Each row has two labels, one from each of two sets.
[ 53  12  28 -79   3 -22  23  47 -38 -31   0   5 -28  11  20  -7 -62  17
  16 -13   0  14  -3  18   4  16   6  -1 -22  30  25  12 -54  23  -1  -4
 -30  -3  -7  17   8 -16 -16 -17  23  19 -25   9  10  31   1 -18   4  -4
  21 -31 -29   4  10  -4  -3  62  -4 -10 -61  11 -14]  J561, J898
[  1   7  20 -14  -2  -6  16  29  -9 -12   5  12  -9   2   2  -4 -10  -6
   5   7  10   2   1  10   4   4  13  -1 -15   9   8  -7 -25  15  14   3
  -4  11  -4  18  -1  -5 -11 -17  20 -13 -12  -6   7  12   2 -12   8  -5
  -3 -27 -23  -6  -2   2  -4  29 -11   2 -47   3   1]  J561, J898
[-15   0  14  24   3  -1  42 -11  11  -3  -6  15  13 -12  -6   5  27 -13
  -5  30  -7  -7  22   3   3 -16  -7  -9   0  11   3 -12  11   1   8  -5
 -11  -1  -7  12  -1   0   2 -12  -8 -12 -13 -37  12   5  -7 -11  16   2
  -2 -11 -10  13  -1   0 -13   9  21  12  12   6  26]  J741, J556
[-12 -10  16 -15   9  -6  15  34 -14 -13  -5   5  -1   5  -1  -2  -4  -4
   4  11  -4   3   9  -2  -2  -6   4  -7 -13  -2   5   3  -7   8  -5  -1
  -4  18   0  16  10  -6  -6 -16  -1  -2 -13  -2   6  23  -4 -11  12   0
   7 -34  -3  -7  -1  -2  -2  10  -2   3 -20  -2  -4]  J561, J898
[-23   2   1  25   5   2 -14  38  -4 -10  -7 -10   5  -1  -6 -13   0   2
  -4  10  -4   2  -3   1  -1 -11  -4  -3  -3   4   3   3   3   4  20  -2
  11   4  -5  -1   2  -7  -1 -11  -5 -20   1  -9  12  10   1  -7  22   5
   4 -26   4  -7  -3   1  -4   3  -4  -1 -10  -3  -5]  J821, J898
[ -2   6   2  -5   1 -11 -27  11 -16 -13  -3  -1   3   5   8  -8 -26  11
   5   4   4   7  -2   2   2  25   1  -3 -18  10  -4  -1 -20   7  16   1
  -4  10   1 -12   7  -9 -10 -24   3   3  -4   8  10  10  10  -8  14   1
   7 -28   0 -10   0   3  -6  21  -6   2 -26  -2   0]  J821, J898
[ 42  30   6 -17  -7   2  -8   7 -30  -2   6  12 -21   0   7  -2 -47  15
   3 -11  -6  10 -18   7  -3  37  13   5  -5  28  14   2 -32   6  -1   5
 -20  -8  -2  -7 -11 -20  -8 -12  12  10 -17  -5  -3   0  15  -2  -9  -5
   9  -6 -17   7   4  -5  -3  25 -17  -2 -32  10   0]  J661, J556
[-31   3  -1  11   5 -10 -19  15   8  -5  -5 -12  -5  -7  -1 -10   4  -8
   0  13   4   0   5   5   7 -31  -1 -14  -9   8   8   0   6  14  26   5
   6  19  -3  13  12   4   5  -8  -6 -17  20  -8   3  10 -11  -4  21   3
   6  -3 -14  -1  13   0  -6   8 -10   8 -11   3   0]  J821, J898
[ -6 -10   3  -8  -2 -15  29  17 -14 -22  -6  -1 -10   7  -1  -8  -1  20
   8  15  -9   1   9  -1   1   2  -7  -5 -16  -8  -1   3 -10   8   1  -6
  -6   2   2  10   4  -5  -4  -8  -1   6 -19 -10   8  15 -15 -12  14   1
   5 -27  -6  -4   1  -3  -3   7   5   4  -7   4   7]  J741, J898
[-25  -2   5  -7  11  -1   8  29 -25 -16  -6   1   5   5   0  -5  -3   0
   7  10   9   9  -1   2   7  14 -13  -2 -11   6   4   1  -3   7   4   1
   6  13   2  16  -5  -1   4 -10  -1  -6 -11  -9  12  20  -4  -5   5   2
  -1 -16  -2  -7   7  -4   7  16  -4   0 -14   0  -4]  J561, J898
[ -3  19  -6  22  -9  10   5   2 -19  -6  -7   9   4  -2   1  -6 -10   9
   6  -5  37   7 -14  -5   3   4 -19   7  -1  21   9  -3 -15  -4  16  -6
   1  -9  -6 -13  -5  -2  -5  -2   6   7 -35  -8  15  -4  -5  -7  14  -9
  -3   1  -6   0  -3  -4  -5  21 -24  -3  -9   3  12]  J661, J556
[-18 -11   8  21  -1  -2 -24  12  14  -5  -4  -4   4   3   0  -6   6  11
   3  18  -6  -1   6   1  -9 -18   3 -11   2   3 -11   0  -6   7  15  -7
   9  16   3  -2   5   1  14 -11 -11 -17  22  -6  -1   8  -8  -8  11   4
  -6 -11   2  -5  -7  -2   3  11   1  -1  14  -7  -8]  J821, J831

Each row has two labels, one from each of two sets.
[-11 -15   3   8  18  11   2 -17  -2  -2  13  25   6 -15  22 -13   8 -21
  22 -26   5 -24 -14  12 -10  18  -2  -9   1  15  23   3 -13  -7   7 -51
 -15   8  -5 -23  -4 -20   3  -2  -4  -1  -2   1 -10  31 -12 -13 -29  -3
 -12  -9   1  38  -8  47   5  11  12 -12 -39 -28 -14]  (50), J610
[  8  -5   3  13  21  20  -9  -5   9   2   1   5 -14  -3  13  37  -4 -15
 -12 -20  -7 -10 -13  53   9   1 -28  -7   8   2   4   0 -10  12  19 -39
 -29  12  -3   6 -10  10  -4  -4   0   8  -4 -11  -6 -13 -22 -13 -27 -10
 -10  -8  -5  16  -9  44  -2  14   4  11  -9 -28 -17]  (51), J309
[ -9 -13  10  19   7   6   9  -4   3 -17  11  21  -2  -8  14 -12  -2  -7
  26 -26   1 -13   2  25  -6  -2 -15   1  18   7  12  -6  -4   7  12 -23
 -11   9  -4  -8  -6   8   6  -1 -13  -2  -9  -5  -2   1 -11 -14 -29   6
 -12  -1   1  37   0  36   3   0   1 -10 -27  -5 -14]  (50), J684
[-10 -12   0   6  18  10  -4  -8   1 -10   6  29   8 -10  17 -15   8  -6
  15 -21   2 -17  -4  11   4  13  -8 -17   0  18  16   3  -3  -3   5 -41
 -13   7   1 -27   1 -14  -1  -4   5 -18   0   9  -8  19  -2  -9 -14  15
 -13  -8  -1  34  -4  41  -6  10  13  -9 -33 -17  -9]  (50), J610
[ -7 -18  19  -1   9   3  -6 -10  -2 -11  13  18  16 -35 -12 -19  -5 -10
  20 -31  -2 -26  -4  -1  -8  15  -4  13  14  13  17  -2 -13 -11   3 -14
 -17   4 -15  -9 -11   4   3 -18  -8  15 -11  -6   4  12 -31 -13 -25  10
   5  -6   5  37  14  42   3  19   8  -5 -40 -16  -5]  (50), J684
[-11  -3  -1 -11  10  14  -3  -6  -6   6  12  15  13  -3   8  -5   0   2
  21 -11   3 -17 -15   7  -2  10  -1  -2   2   8   6   0 -17   4  15 -16
 -10  14   0 -14  -8 -15 -17 -14  -5  -3   6   1  -7  21 -13  -2 -17   9
  -3  -9   2  19 -11  47  -8   7  13   1 -29 -20  -7]  (50), J610
[ -9   7  -9  -2  16  24   3 -20  -2  -2  17  16   1   1  21   7  -1 -15
  17 -16   4  -5  -6  20  -1  11   3  -6   0  14  14  -7  -8  16   3 -34
   2   8  -4 -16  -2 -21  37  -4   3   9  -5  -9  -7  24  -3  -7 -18   5
 -11  -8  -1  22 -21  46   5  -4   2   1 -23  -6 -12]  (50), J860
[ -5  15   0  -6  13  22  -3 -15   0  11  15  22   1  13  29  31  -9   2
   7  -7  -8 -13  -9  27  -2  12 -10  -7   7  15  15  -2 -16  -6  14 -40
   0  24  -3 -16   1 -10  -4 -13   8   3  10  -6 -22  28 -11  -3 -19  -6
   0 -13   1  23 -12  52 -11  23  10  -3 -17 -29 -14]  (42), J642
[  1 -18  -1  14  18  11  -2 -10   6  -5   5   9  -4 -16  10   6   5 -20
   2 -15  -1 -11 -10  21   9   0 -11   1   0  17   9  14  -4  -1   9 -37
 -21   4  -7   6  -6   7  -1   3 -10  13   2   7  -1 -13  -7  -5 -26  -6
  -8 -10   1  25   3  36   5  17   7   3 -24 -17  -8]  (50), J309
[ -9 -19  -3   5  22  20   8  -3   7 -23   9  30   6 -18  22  -7   5  -7
  11 -30   4 -17   0  32   4  17  -7 -17   4  15  20 -11  -6   7   6 -53
 -18  17  -5 -16  -5 -11   6  -2   1  -4   0   4  -1  22  -7 -14 -26   8
 -14 -13  -5  39  -8  47  -1  17   4  -9 -33 -17 -17]  (50), J610
[ -3 -14  -7  -1   9   7  -6   3   1   3   5  19   2  -7  13  -3   9  -3
  20 -15   1 -14  -7  22   8   3 -15 -16  11   8 -13   3  -6 -18  16 -29
 -21  13  -2 -16   4  -7   5   2   7 -41   0   3 -13   8  -7  -2 -16   8
  -8 -17  -3  12 -14  36  -5  -2   9  -1 -15 -18 -15]  (42), J610
[ -5 -11  13  19   5   8   1  -3  -3 -13   1  23   0  11  35   2  12   1
  30 -11  -2 -12   9  30  -7  -4 -23 -12  16  14  11  -7   2  -1  14 -23
  -8  14  14 -10  -3  -4  -5  17  -6 -25  11  -3 -12  12  -8  -6  -5   6
 -16   1   2  24 -16  29  -9  -6   1 -22 -20 -10 -22]  (54), J610
[-14  -3  12   4  15  11   3 -13  -7  -5   2  21   6  12  18   4   0   2
  28 -11   1  -9  -7  23  -9   3 -16  -5   5   8  12  -7 -10  -2   8 -17
  -7  11   7  -8  -1 -15  -8  -8  -3 -11   2 -10 -16  11 -12  -5 -11   2
  -6  -3   4  24 -21  35  -9  -4  14 -13 -24  -5 -15]  (54), J610
[  3 -11   2  10  11   6  -3  -5   2   4   6   3  -5 -19 -10  12  -1 -22
   7 -25   4  -7  -8  20  12  12  -1   7   9  -2   0   4 -16  -3   9 -20
  -7   3 -16   5  -3   1  -9  -4 -15   4  -1  -6   7   1 -13  -3 -33   4
 -17  -8   0  14   1  40   9   7   4   6 -10 -24 -14]  (50), J309
[-13 -14   8  17  22  12   5 -14   0 -13   8  17  -8 -19  21  -3   8 -22
  32 -31   9 -11  -8  29   0  17   7  -2   0  13  16   2  -8  -5   3 -36
 -16   4 -13  -4  -3   1   0   5 -18  -4  -9   6  -2  14  -2 -13 -29   9
 -21 -15   6  39  -7  50   3  -2   9  -9 -40 -27 -16]  (50), J610
[-10 -24   0  -1  19  13 -13  -2  -4  -1   3  22   5 -18   9 -12   7 -11
   6 -26   4 -18  -6  19   7   6 -17 -14  13   6  13  -1 -10  -5   9 -40
 -26  13   4  -6  -3 -15  -2 -10  -8 -18   2   1  -8  12 -24  -5 -23  13
 -10  -7   1  22  -7  37  -7  14  11 -11 -29 -16 -15]  (51), J610
[ -9 -34   4   8   8  -1 -10   5   3 -16   0  24   2 -13  19 -27  16  -6
  23 -27   9 -26  11  18   5   7 -14 -23  12   7   5   4   4 -12   9 -32
 -30   8   3  -6   0 -10  -1   5  -2 -39   3   8  -4  -1 -13  -5  -7  14
 -22  -2   0  27  -9  16  -2  -6  10 -20 -25 -10 -16]  (51), J610
[ -2   6  -1  -4  10  14   0 -14  -1   9  15  10  13 -19   2   8 -10 -13
  18 -22   8  -9 -11   0   3  22  14  14   1   2   3   2 -13  -3   3 -13
  -3   1 -25  -6   1 -13  -2 -17  -6  21  -6  -9  -5  29 -20  -9 -28  15
   0  -2   3  20  -7  57   7   5  14   9 -28 -15 -12]  (50), J642
[ -9  -6  11  -4  11  11   3  -8   0  -3  13  12   0 -27  -6  13 -10 -15
  14 -20   3 -24 -15   9   1  14  -3  17  -2  14  10   8  -6  -7  15 -21
 -20   9 -18   0  -9  10  -5 -16  -8  23  10  -4 -17   9 -14  -1 -35   4
  -2 -12   6  35   8  58  -1  23  13   8 -38 -25 -10]  (50), J309
[ -4   7  14  -7   4   3   4   2  -2  -8   6  13   5   8  13  17  -2  15
  12  -3 -16 -20   3  18 -11   0 -19 -10  -1   6   7 -11   0  -7  17  -6
  -8  14  -3 -13  -4  17  -2 -21   2 -24   2  -5 -21  -3  -9   3   0  -8
   9  -9   6  20  -5  32 -12  16  -1   1 -21  -7 -10]  (42), J642
[  1  14  -1   6  15  18   4  -9  -8  18   6  12  -3  18  34  37  -7  -6
  27  -7  -6  -2  -8  36   3   1 -19   6   4   2  -1  -7 -16   0  23 -27
   7  18  -5 -14  -3  -9 -12 -12 -10  -4   3 -22 -18  -2   0   3 -17  -2
  -2  -7  -6  12 -35  66  -5  -5   8   7   2 -18 -16]  (54), J642
[  5  -7   7   4  14  15  -4  -9   7 -14   5  19 -20 -12   7  20  -5 -11
   8 -22  -2 -14  -3  24  13  11  -9  -5   1  19   6  -2  -3  -4  13 -30
 -21   2 -16   2  -9   6   0 -11   0  17   1  -4  -9  -2 -21 -12 -24   1
  -2 -11   3  31  -2  43  -6  25   9   8 -37 -27 -17]  (51), J309
[ -6   0   9  25  14  12  -5  -5 -13   9   3  -3  -6   1  25  25  -3 -20
  10 -10  -8  -4 -11  20  -6   9 -20   8  10   6  14   6 -14  -8  21 -26
  -6  15   2  -1  -5  -3   0  -4  -9  -5   5  -6  -8   8  -1  -2 -25   9
 -13  -2   5  18 -10  52   0   5   8  -7 -10 -22  -8]  (53), J309
[ -4  -9  18  -2  10  -1  -1   6 -13   6   0   1   9  -8 -11  13  -6  -6
  20 -12 -10 -24 -11   9 -11  -3 -29  11  21   2  -9   1 -14 -10  25   7
 -13  16  -4   2   5  16 -18 -20 -27 -14  -3 -17  -2  -7 -28   3 -25   6
   0  -5   5   9  -4  49  -6  17  14   3 -11 -15  -3]  (54), J309
[ -7  11   4   6  13  15   8 -12  10  -9  19  19  12  11  22  27  -5   7
  29 -11  -1 -14  -5  26 -11   6  -8   3   2   9  11  -4  -6  -2  20 -16
   1  14  -4 -14  -5   2  -5  -9  -5   1  -2 -13 -23  13  -5  -2 -13  -2
  -4 -11   3  31 -20  59  -4   5   6  -5 -22 -12 -19]  (54), J642
[ -8 -13  -1   8   9  11  -2  -7   2  -6  11  22   7 -11   5 -11   1 -10
  26 -27   3 -11  -3  12   0   9  -3 -10   5   9   6  -1  -7   0   2 -14
 -11   3  -4  -4  -3 -12 -18  -7  -7  -2  -2  -4 -10  13 -19  -7 -18   7
  -9  -9  10  19  -9  31  -2   0  12  -7 -29 -11 -14]  (50), J610
